Here is a tiny trained network, its code and every weight. The questions are about switching its units off for an input and a class, where a switched-off unit gives its printed mean instead of its output.

import numpy as np


def w(rows, s, z=0):
    codes = np.array(rows[::2]) - 128.0
    scale = np.full(codes.shape[1], s)
    scale[-1] = z or s
    return codes * scale


def norm(h):
    return h / np.sqrt((h * h).mean(-1, keepdims=True) + 1e-5)


def f(y):
    return y / 2 * (1 + np.tanh(0.7978845608 * (y + 0.044715 * y**3)))


def log_softmax(a):
    a = a - a.max(-1, keepdims=True)
    return a - np.log(np.exp(a).sum(-1, keepdims=True))


def net(x, mask):
    res = np.array(x, float).reshape(1, 2) / 4 @ E
    u = 0
    for l in range(4):
        y = f(norm(res) @ A[l][:, :-1].T + A[l][:, -1])
        res = res + np.where(mask[u : u + 5], y, B[l][:, -1]) @ B[l][:, :-1]
        u += 5
    return log_softmax(norm(res)[-1] @ U[:, :-1].T + U[:, -1])


A, B = {}, {}
E = w([
[236,145,82,132,182,133,105,222,133,103],'x0',
[41,155,41,158,155,209,254,7,187,188],'x1',
],0.0054)
A[0] = w([
[72,175,41,147,168,102,145,75,195,145,254],'0.n0',
[116,167,185,150,187,168,137,178,200,114,45],'0.n1',
[69,89,173,80,118,104,81,170,73,153,158],'0.n2',
[119,95,93,146,163,204,107,139,96,189,68],'0.n3',
[115,35,255,147,97,82,116,83,164,152,19],'0.n4',
],0.0033,0.00086)
B[0] = w([
[127,103,107,67,127,76,3,209,95,112,253],'0.n0',
[116,168,153,96,80,147,109,92,53,171,124],'0.n1',
[21,171,68,151,128,170,164,121,152,95,188],'0.n2',
[173,124,237,87,178,174,145,94,147,117,133],'0.n3',
[85,75,148,126,86,78,69,117,153,106,187],'0.n4',
],0.0052,0.0025)
A[1] = w([
[81,88,177,201,79,174,254,37,104,136,238],'1.n0',
[100,64,252,82,73,114,147,104,106,144,120],'1.n1',
[201,125,105,82,144,142,135,238,179,131,254],'1.n2',
[215,37,233,148,127,69,67,154,72,76,151],'1.n3',
[101,44,85,132,117,129,25,149,222,21,144],'1.n4',
],0.003,0.00064)
B[1] = w([
[198,163,92,153,155,115,111,237,109,47,212],'1.n0',
[216,126,158,153,105,140,253,51,250,46,171],'1.n1',
[118,148,124,168,24,171,151,9,90,167,251],'1.n2',
[63,121,94,61,198,107,179,76,173,176,248],'1.n3',
[108,122,116,190,174,184,83,117,43,166,205],'1.n4',
],0.005,0.0026)
A[2] = w([
[41,106,163,115,55,120,44,94,93,142,217],'2.n0',
[132,141,211,47,115,63,84,185,154,89,178],'2.n1',
[235,231,120,193,167,153,167,180,140,92,1],'2.n2',
[142,4,175,103,107,38,56,201,135,71,106],'2.n3',
[198,190,102,163,138,101,154,220,141,97,132],'2.n4',
],0.004,0.00094)
B[2] = w([
[187,147,149,186,116,128,150,111,108,159,253],'2.n0',
[89,139,61,75,113,150,174,107,193,149,190],'2.n1',
[137,134,173,192,94,66,121,148,166,97,165],'2.n2',
[119,136,110,88,167,149,179,171,124,159,246],'2.n3',
[91,115,148,255,69,200,162,62,162,144,150],'2.n4',
],0.007,0.003)
A[3] = w([
[128,151,195,153,140,96,158,178,85,182,56],'3.n0',
[117,102,102,165,171,134,127,164,93,118,134],'3.n1',
[80,158,166,140,135,178,118,68,141,174,252],'3.n2',
[203,147,79,194,137,186,87,185,161,115,112],'3.n3',
[122,120,94,2,197,172,183,185,154,182,199],'3.n4',
],0.0057,0.0018)
B[3] = w([
[123,155,79,95,122,154,82,119,94,143,136],'3.n0',
[161,158,175,56,109,174,97,71,81,195,138],'3.n1',
[181,123,170,127,98,99,92,214,127,120,206],'3.n2',
[53,97,170,138,99,83,170,135,155,84,203],'3.n3',
[150,185,2,69,175,146,92,62,143,179,254],'3.n4',
],0.0084,0.0055)
U = w([
[109,193,19,70,169,136,122,102,156,189,158],'0',
[87,103,186,212,62,86,187,153,173,55,168],'1',
[191,160,196,145,96,177,30,157,11,195,125],'2',
[175,82,194,140,251,183,138,96,104,64,2],'3',
[163,68,170,137,218,189,136,102,91,65,3],'4',
[176,72,169,125,210,189,130,97,97,45,2],'5',
[173,69,173,125,203,192,135,93,100,60,4],'6',
],0.013,0.0091)

Each question gives the input, the list of numbers given to net, and the class t.
The units are the neurons (one row each of A and B). Each row of codes is followed by its name. A weight is (code - 128) times the scale printed after its matrix; where a second scale follows, it is the last column's (A, B and U).
mask holds one flag per neuron, layer by layer. A switched-off neuron (its flag False) gives its mean, the last column of its row in B, instead of its output. The means were averaged over made-up inputs and are rounded, as every weight is.
A unit's drop is (log p(t) with every unit on - log p(t) with that unit switched off) / (log p(t) with every unit on - log p(t) with every unit switched off).
The circuit of an input: a set's keep is (log p(t) with only the set's units on - log p(t) with every unit switched off) / (log p(t) with every unit on - log p(t) with every unit switched off). Starting from the 12 units with the biggest drops (on a tie, the unit counted first), units are removed one at a time, each time the one whose removal leaves the highest keep (on an exact tie, the one counted first), for as long as the keep stays at least 0.8.
circuit, biggest first: the units of the circuit, biggest drop first
most important unit: the unit with the biggest drop
k most important neurons: the k neurons with the biggest drops, biggest first
top k neurons in layer l: the k neurons of layer l with the biggest drops, biggest first
drop of u: that unit's drop, to one decimal
input [-2,-4], class 0: most important unit => 1.n2
input [0,3], class 2: top 2 neurons in layer 1 => (1.n3, 1.n0)
input [-5,1], class 1: 2 most important neurons => (1.n1, 3.n4)
input [3,0], class 2: circuit, biggest first => (1.n2, 1.n1, 3.n4)
input [-3,-4], class 0: 3 most important neurons => (1.n2, 2.n3, 2.n4)
input [-2,-1], class 2: 2 most important neurons => (1.n4, 0.n4)
input [1,1], class 2: 2 most important neurons => (1.n2, 2.n3)
input [4,3], class 1: 2 most important neurons => (1.n3, 2.n3)
input [-5,-6], class 0: 2 most important neurons => (2.n3, 1.n2)
input [-1,2], class 2: 2 most important neurons => (0.n0, 1.n0)
input [-2,0], class 2: 2 most important neurons => (1.n4, 3.n4)
input [-4,3], class 1: 3 most important neurons => (2.n3, 3.n4, 1.n3)
input [-7,0], class 1: 2 most important neurons => (3.n4, 1.n1)
input [-7,-4], class 1: circuit, biggest first => (1.n1)
input [-6,-6], class 0: top 2 neurons in layer 2 => (2.n3, 2.n1)
input [2,1], class 2: 2 most important neurons => (1.n2, 2.n3)
input [-3,0], class 2: top 3 neurons in layer 1 => (1.n4, 1.n3, 1.n2)
input [0,1], class 2: drop of 1.n1 => 0.0
input [-8,-3], class 1: drop of 3.n4 => 0.1
input [-6,0], class 1: circuit, biggest first => (3.n4)
input [-6,2], class 1: drop of 3.n4 => 1.3
input [0,2], class 2: drop of 0.n0 => 0.8
